Below is a small trained network, with its code and all its weights. Each question gives an input and a class and asks what happens when units are switched off, that is, made to give their printed mean instead of their output.

import numpy as np


def w(rows, s, z=0):
    codes = np.array(rows[::2]) - 128.0
    scale = np.full(codes.shape[1], s)
    scale[-1] = z or s
    return codes * scale


def f(y):
    return np.maximum(y, 0)


def log_softmax(a):
    a = a - a.max(-1, keepdims=True)
    return a - np.log(np.exp(a).sum(-1, keepdims=True))


def net(x, mask):
    res = np.array(x, float).reshape(1, 3) / 4 @ E
    y = f(res @ A[0][:, :-1].T + A[0][:, -1])
    res = res + np.where(mask, y, B[0][:, -1]) @ B[0][:, :-1]
    return log_softmax(res[-1] @ U[:, :-1].T + U[:, -1])


A, B = {}, {}
E = w([
[24,73,64,84],'x0',
[68,173,109,181],'x1',
[218,84,1,193],'x2',
],0.0099)
A[0] = w([
[248,241,156,216,68],'n0',
[73,35,88,121,127],'n1',
[170,95,38,123,171],'n2',
[153,137,78,121,68],'n3',
[44,65,70,84,84],'n4',
[81,180,61,105,156],'n5',
[154,150,206,30,176],'n6',
[76,199,81,161,112],'n7',
[65,151,70,62,219],'n8',
[172,146,17,93,118],'n9',
[173,110,84,151,61],'n10',
[98,102,101,131,221],'n11',
[159,110,96,146,86],'n12',
[209,76,162,33,159],'n13',
[243,163,153,135,52],'n14',
[149,150,41,186,56],'n15',
[127,143,117,103,254],'n16',
[121,63,68,25,90],'n17',
[72,225,156,81,54],'n18',
[88,163,189,75,103],'n19',
[218,184,128,41,106],'n20',
[122,140,70,100,85],'n21',
[207,213,151,132,100],'n22',
[223,153,75,97,140],'n23',
[58,54,167,133,180],'n24',
[55,119,149,89,205],'n25',
[197,211,128,119,76],'n26',
[108,184,157,85,45],'n27',
[80,136,155,105,82],'n28',
[112,20,128,78,126],'n29',
[172,81,139,64,193],'n30',
[177,110,88,189,59],'n31',
[123,127,64,182,81],'n32',
[97,151,179,140,113],'n33',
[137,124,109,166,84],'n34',
[85,229,98,194,161],'n35',
[143,131,148,60,128],'n36',
],0.011,0.0039)
B[0] = w([
[106,154,181,122,245],'n0',
[107,153,168,155,186],'n1',
[125,148,102,105,211],'n2',
[81,132,133,81,155],'n3',
[90,123,170,191,192],'n4',
[126,174,146,185,167],'n5',
[143,109,100,88,197],'n6',
[144,174,116,140,168],'n7',
[162,144,151,146,187],'n8',
[109,138,115,105,196],'n9',
[108,99,150,71,173],'n10',
[140,144,122,165,170],'n11',
[108,114,103,88,162],'n12',
[165,182,128,104,187],'n13',
[79,118,139,160,197],'n14',
[92,125,120,95,192],'n15',
[175,135,85,149,163],'n16',
[92,164,151,153,182],'n17',
[105,108,117,87,179],'n18',
[105,89,95,120,182],'n19',
[137,154,161,134,172],'n20',
[109,93,174,97,150],'n21',
[110,141,179,165,195],'n22',
[126,137,107,107,195],'n23',
[135,169,99,135,172],'n24',
[142,130,102,131,183],'n25',
[85,93,163,160,176],'n26',
[82,123,142,88,157],'n27',
[109,97,120,110,157],'n28',
[148,142,176,229,172],'n29',
[170,201,89,135,173],'n30',
[110,101,120,92,185],'n31',
[81,115,151,106,176],'n32',
[99,86,84,101,165],'n33',
[104,99,126,84,150],'n34',
[255,202,72,118,189],'n35',
[114,150,96,77,154],'n36',
],0.0083,0.013)
U = w([
[41,131,255,223,49],'0',
[26,42,44,36,56],'1',
[209,255,47,139,158],'2',
[219,131,68,184,252],'3',
],0.0088,0.0033)

Each question gives the input, the list of numbers given to net, and the class t.
The units are the neurons (one row each of A and B). Each row of codes is followed by its name. A weight is (code - 128) times the scale printed after its matrix; where a second scale follows, it is the last column's (A, B and U).
mask holds one flag per neuron, in row order. A switched-off neuron (its flag False) gives its mean, the last column of its row in B, instead of its output. The means were averaged over made-up inputs and are rounded, as every weight is.
A unit's drop is (log p(t) with every unit on - log p(t) with that unit switched off) / (log p(t) with every unit on - log p(t) with every unit switched off).
The circuit of an input: a set's keep is (log p(t) with only the set's units on - log p(t) with every unit switched off) / (log p(t) with every unit on - log p(t) with every unit switched off). Starting from the 12 units with the biggest drops (on a tie, the unit counted first), units are removed one at a time, each time the one whose removal leaves the highest keep (on an exact tie, the one counted first), for as long as the keep stays at least 0.8.
units of the circuit, in order: the units of the circuit, biggest drop first
unit that matters most: the unit with the biggest drop
k most important neurons: the k neurons with the biggest drops, biggest first
drop when u is switched off: that unit's drop, to one decimal
input [7,-6,-3], class 0: unit that matters most	n4
input [6,-8,-1], class 2: units of the circuit, in order	(n30; n13)
input [-6,-6,4], class 0: 4 most important neurons	(n14; n35; n0; n26)
input [-7,-4,7], class 0: 3 most important neurons	(n0; n22; n14)
input [7,-8,4], class 2: 4 most important neurons	(n30; n13; n2; n0)
input [4,-4,0], class 0: 2 most important neurons	(n35; n4)
input [6,-3,-2], class 0: 2 most important neurons	(n4; n35)
input [4,-4,1], class 0: 3 most important neurons	(n35; n4; n29)
input [7,6,2], class 0: 2 most important neurons	(n4; n1)
input [-7,8,-4], class 2: 2 most important neurons	(n35; n4)
input [0,2,6], class 1: drop when n12 is switched off	0.0
input [4,-5,-1], class 2: drop when n22 is switched off	0.1
input [7,5,2], class 0: drop when n1 is switched off	0.1
input [-3,6,-4], class 2: units of the circuit, in order	(n35)
